Here is a tiny trained network, its code and every weight. The questions are about switching its units off for an input and a target symbol, where a switched-off unit gives its printed mean instead of its output.

import numpy as np


def w(rows, s, z=0):
    codes = np.array(rows[::2]) - 128.0
    scale = np.full(codes.shape[1], s)
    scale[-1] = z or s
    return codes * scale


def softmax(a):
    e = np.exp(a - a.max(-1, keepdims=True))
    return e / e.sum(-1, keepdims=True)


def log_softmax(a):
    a = a - a.max(-1, keepdims=True)
    return a - np.log(np.exp(a).sum(-1, keepdims=True))


def net(x, mask):
    ids = ['ΛΞαβδεζηπσω'.index(c) for c in x.split()]
    T = len(ids)
    res = E[ids] + P[:T]
    u = 0
    for l in range(2):
        r = res
        for j in range(3):
            rows = slice(3 * j, 3 * j + 3)
            q, k, v = (r @ M[l][rows].T for M in (Q, K, V))
            z = softmax(np.where(np.tri(T) > 0, q @ k.T / 3**0.5, -1e9)) @ v
            o = O[l][rows]
            res = res + np.where(mask[u + j], z, o[:, -1]) @ o[:, :-1]
        u += 3
    return log_softmax(res[-1] @ U[:, :-1].T + U[:, -1])


Q, K, V, O = {}, {}, {}, {}
E = w([
[54,134,4,95,142],'Λ',
[217,134,67,160,120],'Ξ',
[223,118,63,140,140],'α',
[144,160,185,69,185],'β',
[152,134,179,102,171],'δ',
[217,128,63,153,128],'ε',
[106,174,167,39,71],'ζ',
[250,147,125,142,169],'η',
[95,145,130,87,213],'π',
[111,22,156,193,173],'σ',
[105,96,225,131,63],'ω',
],0.016)
P = w([
[213,4,108,82,116],'0',
[184,68,116,84,114],'1',
[173,85,117,89,120],'2',
[167,105,119,97,127],'3',
[158,120,121,104,133],'4',
[153,133,121,114,138],'5',
[147,145,120,123,144],'6',
[141,155,120,134,148],'7',
[136,164,121,144,154],'8',
[127,172,121,155,158],'9',
[121,180,121,164,164],'10',
[113,188,122,177,170],'11',
[108,191,121,186,174],'12',
[98,198,122,198,180],'13',
],0.014)
Q[0] = w([
[213,152,181,157,160],'L0H0',
[107,157,156,139,110],'L0H0',
[158,165,111,115,104],'L0H0',
[132,81,142,150,94],'L0H1',
[231,152,123,183,147],'L0H1',
[101,103,92,108,149],'L0H1',
[251,124,125,188,164],'L0H2',
[138,94,6,159,113],'L0H2',
[48,51,224,126,105],'L0H2',
],0.02)
K[0] = w([
[97,195,142,204,135],'L0H0',
[124,154,118,78,102],'L0H0',
[96,132,191,143,124],'L0H0',
[124,63,175,112,116],'L0H1',
[90,164,157,206,145],'L0H1',
[149,73,56,109,172],'L0H1',
[115,124,177,205,231],'L0H2',
[151,137,7,223,167],'L0H2',
[131,87,151,104,6],'L0H2',
],0.016)
V[0] = w([
[96,52,120,146,61],'L0H0',
[120,90,151,173,252],'L0H0',
[122,182,209,166,67],'L0H0',
[111,49,242,113,162],'L0H1',
[180,170,105,46,197],'L0H1',
[134,181,139,102,12],'L0H1',
[116,58,109,90,188],'L0H2',
[2,124,78,142,104],'L0H2',
[179,108,26,226,25],'L0H2',
],0.0091)
O[0] = w([
[115,30,134,189,143,83],'L0H0',
[193,132,129,130,20,173],'L0H0',
[122,170,84,227,159,28],'L0H0',
[89,146,141,61,225,132],'L0H1',
[109,25,198,151,85,236],'L0H1',
[124,75,31,175,137,52],'L0H1',
[85,168,98,106,215,187],'L0H2',
[102,73,81,2,82,2],'L0H2',
[216,176,80,120,47,112],'L0H2',
],0.0084,0.0068)
Q[1] = w([
[62,103,107,99,89],'L1H0',
[163,103,175,168,99],'L1H0',
[82,166,90,107,133],'L1H0',
[94,105,176,78,95],'L1H1',
[154,135,110,73,142],'L1H1',
[189,105,188,176,125],'L1H1',
[97,116,207,94,93],'L1H2',
[128,226,115,144,91],'L1H2',
[114,124,11,67,161],'L1H2',
],0.013)
K[1] = w([
[114,35,137,159,115],'L1H0',
[193,210,146,139,69],'L1H0',
[45,5,115,90,146],'L1H0',
[191,93,130,130,149],'L1H1',
[141,84,151,127,162],'L1H1',
[116,218,149,129,122],'L1H1',
[185,139,83,100,102],'L1H2',
[78,176,115,118,75],'L1H2',
[136,20,132,99,154],'L1H2',
],0.013)
V[1] = w([
[45,153,254,159,237],'L1H0',
[254,114,171,192,168],'L1H0',
[59,153,177,196,181],'L1H0',
[112,116,212,136,246],'L1H1',
[210,113,182,158,92],'L1H1',
[116,211,123,50,103],'L1H1',
[50,167,95,128,43],'L1H2',
[61,139,182,146,128],'L1H2',
[31,151,120,96,149],'L1H2',
],0.0067)
O[1] = w([
[235,142,254,174,136,132],'L1H0',
[139,25,139,42,139,251],'L1H0',
[169,128,224,184,152,111],'L1H0',
[90,183,151,106,62,198],'L1H1',
[192,190,122,143,174,206],'L1H1',
[153,95,82,76,103,104],'L1H1',
[161,95,170,44,156,47],'L1H2',
[175,76,107,111,161,102],'L1H2',
[166,88,85,60,208,48],'L1H2',
],0.0076,0.018)
U = w([
[63,25,187,114,115,254],'Λ',
[48,230,150,158,180,115],'Ξ',
[191,116,127,203,63,42],'α',
[126,165,93,135,139,120],'β',
[152,170,58,151,252,195],'δ',
[150,47,106,61,134,146],'ε',
[112,66,84,214,119,114],'ζ',
[131,109,93,153,71,81],'η',
[118,152,126,118,76,40],'π',
[153,68,125,109,68,80],'σ',
[163,255,117,33,156,52],'ω',
],0.0083,0.0095)

Each question gives the input, a string of symbols that net reads in full, and the target symbol t.
The units are the heads (3 rows each of Q, K, V and O). Each row of codes is followed by its name. A weight is (code - 128) times the scale printed after its matrix; where a second scale follows, it is the last column's (O and U).
mask holds one flag per head, layer by layer. A switched-off head (its flag False) gives its mean, the last column of its rows in O, instead of its output. The means were averaged over made-up inputs and are rounded, as every weight is.
A unit's drop is (log p(t) with every unit on - log p(t) with that unit switched off) / (log p(t) with every unit on - log p(t) with every unit switched off).
The circuit of an input: a set's keep is (log p(t) with only the set's units on - log p(t) with every unit switched off) / (log p(t) with every unit on - log p(t) with every unit switched off). Starting from all 6 units, units are removed one at a time, each time the one whose removal leaves the highest keep (on an exact tie, the one counted first), for as long as the keep stays at least 0.8.
units of the circuit, in order: the units of the circuit, biggest drop first
unit that matters most: the unit with the biggest drop
which heads matter: for each layer, one digit per head in row order, 1 if its drop is at least 0.15 and else 0, layers parted by /
drop of u: that unit's drop, to one decimal
input ζ η η Ξ ω α, target δ: unit that matters most : L0H1
input ζ ε Λ ω Λ Ξ π σ η ε ω ω η, target δ: units of the circuit, in order : (L1H2; L0H0)
input η α σ δ σ β η η α, target α: which heads matter : 001 / 000
input π α β ζ α, target ε: units of the circuit, in order : (L1H2; L0H2; L1H0)
input η β σ β ζ δ β η ε, target α: units of the circuit, in order : (L0H2; L0H1)
input σ ε Λ Λ, target η: units of the circuit, in order : (L0H1; L1H0; L0H2; L0H0)
input σ ε ω ζ Λ ω Λ η Ξ, target α: which heads matter : 001 / 100
input ζ Λ ζ η ω ω Λ δ ζ, target Ξ: units of the circuit, in order : (L1H0; L0H0)
input σ α Λ η η Λ ε η ζ π, target Λ: units of the circuit, in order : (L0H1; L0H2)
input Ξ σ ω Ξ σ η ω ω Ξ Λ ε Λ, target δ: which heads matter : 011 / 111
input δ σ α δ η Ξ η σ, target Ξ: units of the circuit, in order : (L0H1; L1H0)
input η σ ω Ξ Ξ η α η π Ξ ζ, target Λ: units of the circuit, in order : (L0H1; L1H0; L0H2)
input ζ η Λ η η η Λ Ξ η Λ, target Λ: units of the circuit, in order : (L0H0; L1H1)
input Ξ Ξ β α η β α Λ Ξ η Λ, target δ: which heads matter : 101 / 111
input ω Ξ ε ω ζ Ξ, target δ: units of the circuit, in order : (L0H1)
input ω η Λ, target ζ: units of the circuit, in order : (L0H0; L1H0; L0H1)
input ζ σ π Ξ Ξ η δ η β ζ Λ, target Λ: units of the circuit, in order : (L0H1; L0H0; L1H1)
input ω η Λ ω σ σ η η ω α, target δ: units of the circuit, in order : (L1H2; L0H1)
input η η α α σ Ξ η σ α, target ω: which heads matter : 010 / 000
input η ω β π Λ Λ β η Ξ η ω Λ ζ ε, target ε: which heads matter : 001 / 111
input ε ζ β ζ, target Ξ: unit that matters most : L0H0
input Λ η π β ζ Λ Λ, target ε: which heads matter : 101 / 011
input Ξ σ ε Ξ, target ω: which heads matter : 011 / 000
input η ζ ω Ξ Ξ Ξ β, target Λ: drop of L1H0 : 0.6
input Λ η β η η α Ξ, target α: drop of L1H1 : 0.1
input σ Λ σ Ξ σ α ε Λ Λ, target η: drop of L1H0 : 0.7
